Below is a small trained network, with its code and all its weights. Each question gives an input and a class and asks what happens when units are switched off, that is, made to give their printed mean instead of their output.

import numpy as np


def w(rows, s, z=0):
    codes = np.array(rows[::2]) - 128.0
    scale = np.full(codes.shape[1], s)
    scale[-1] = z or s
    return codes * scale


def f(y):
    return y / 2 * (1 + np.tanh(0.7978845608 * (y + 0.044715 * y**3)))


def log_softmax(a):
    a = a - a.max(-1, keepdims=True)
    return a - np.log(np.exp(a).sum(-1, keepdims=True))


def net(x, mask):
    res = np.array(x, float).reshape(1, 7) / 4 @ E
    y = f(res @ A[0][:, :-1].T + A[0][:, -1])
    res = res + np.where(mask, y, B[0][:, -1]) @ B[0][:, :-1]
    return log_softmax(res[-1] @ U[:, :-1].T + U[:, -1])


A, B = {}, {}
E = w([
[95,225,17,161,235,121,122],'x0',
[165,11,119,100,99,55,195],'x1',
[134,118,118,106,150,113,108],'x2',
[113,146,101,125,95,195,185],'x3',
[125,116,155,169,154,67,128],'x4',
[74,15,99,255,183,186,114],'x5',
[141,118,126,125,146,104,105],'x6',
],0.0077)
A[0] = w([
[147,101,122,100,99,146,106,137],'n0',
[148,94,139,75,57,153,174,126],'n1',
[143,131,141,93,70,74,169,118],'n2',
[149,113,79,73,145,154,129,129],'n3',
[155,112,142,139,125,173,96,62],'n4',
[79,156,94,186,139,150,82,29],'n5',
[119,118,165,132,83,155,46,157],'n6',
[156,145,82,141,178,74,149,170],'n7',
[134,186,46,129,90,92,166,144],'n8',
[122,141,135,118,87,93,135,62],'n9',
[97,162,92,186,125,145,80,4],'n10',
[142,245,184,124,122,102,129,28],'n11',
[139,122,104,164,173,158,67,82],'n12',
[157,187,125,92,127,118,117,166],'n13',
[133,130,157,120,73,109,165,80],'n14',
[148,121,93,98,168,100,107,196],'n15',
[111,125,182,170,130,135,144,107],'n16',
[149,187,112,60,150,117,148,225],'n17',
[98,170,91,113,117,80,155,52],'n18',
],0.011,0.0027)
B[0] = w([
[162,127,117,137,109,101,179,154],'n0',
[185,152,77,81,133,80,190,227],'n1',
[205,189,61,79,175,69,55,219],'n2',
[106,124,111,145,87,129,112,153],'n3',
[34,139,149,150,82,156,121,139],'n4',
[114,174,35,43,243,116,95,220],'n5',
[139,71,183,199,62,154,175,183],'n6',
[43,97,167,159,106,170,162,210],'n7',
[106,121,108,203,134,157,143,211],'n8',
[176,214,68,120,183,86,64,151],'n9',
[182,228,52,57,113,148,58,198],'n10',
[32,25,146,194,69,177,218,251],'n11',
[24,164,130,57,102,155,79,206],'n12',
[133,54,159,191,137,109,174,223],'n13',
[112,164,64,3,125,76,152,179],'n14',
[94,46,159,174,95,160,170,180],'n15',
[66,125,140,160,95,145,137,150],'n16',
[119,103,158,174,98,79,163,253],'n17',
[113,147,238,172,122,119,128,169],'n18',
],0.0056,0.0069)
U = w([
[90,63,197,183,50,110,186,251],'0',
[10,70,208,219,118,254,122,130],'1',
[121,166,126,84,170,103,71,16],'2',
],0.0068,0.002)

Each question gives the input, the list of numbers given to net, and the class t.
The units are the neurons (one row each of A and B). Each row of codes is followed by its name. A weight is (code - 128) times the scale printed after its matrix; where a second scale follows, it is the last column's (A, B and U).
mask holds one flag per neuron, in row order. A switched-off neuron (its flag False) gives its mean, the last column of its row in B, instead of its output. The means were averaged over made-up inputs and are rounded, as every weight is.
A unit's drop is (log p(t) with every unit on - log p(t) with that unit switched off) / (log p(t) with every unit on - log p(t) with every unit switched off).
The circuit of an input: a set's keep is (log p(t) with only the set's units on - log p(t) with every unit switched off) / (log p(t) with every unit on - log p(t) with every unit switched off). Starting from the 12 units with the biggest drops (on a tie, the unit counted first), units are removed one at a time, each time the one whose removal leaves the highest keep (on an exact tie, the one counted first), for as long as the keep stays at least 0.8.
units of the circuit, in order: the units of the circuit, biggest drop first
most important unit: the unit with the biggest drop
top k neurons: the k neurons with the biggest drops, biggest first
drop of u: that unit's drop, to one decimal
input [5,-3,-7,-1,2,7,-2], class 2: units of the circuit, in order	(n5 n10)
input [-6,1,5,4,0,-3,7], class 2: units of the circuit, in order	(n2 n11)
input [4,-1,0,5,4,-4,-3], class 1: units of the circuit, in order	(n1 n11)
input [0,-7,8,6,0,-6,8], class 0: units of the circuit, in order	(n17 n13)
input [-2,5,3,1,8,-3,-5], class 2: units of the circuit, in order	(n2 n11)
input [4,1,5,0,-1,-5,-4], class 0: units of the circuit, in order	(n17 n5)
input [0,6,-4,-8,-6,-5,2], class 2: units of the circuit, in order	(n2)
input [4,-3,-6,-1,8,6,-5], class 2: top 2 neurons	(n5 n10)
input [2,-2,5,6,-5,4,8], class 2: units of the circuit, in order	(n11 n5)
input [3,-3,-1,-2,0,-4,-1], class 1: top 2 neurons	(n1 n11)
input [8,1,-3,4,2,-7,-1], class 0: drop of n17	0.5
input [6,7,6,-4,-6,3,8], class 1: drop of n7	0.2
input [6,2,0,-6,-5,-6,-7], class 0: drop of n17	0.2
input [7,5,-3,-8,1,1,3], class 1: most important unit	n7
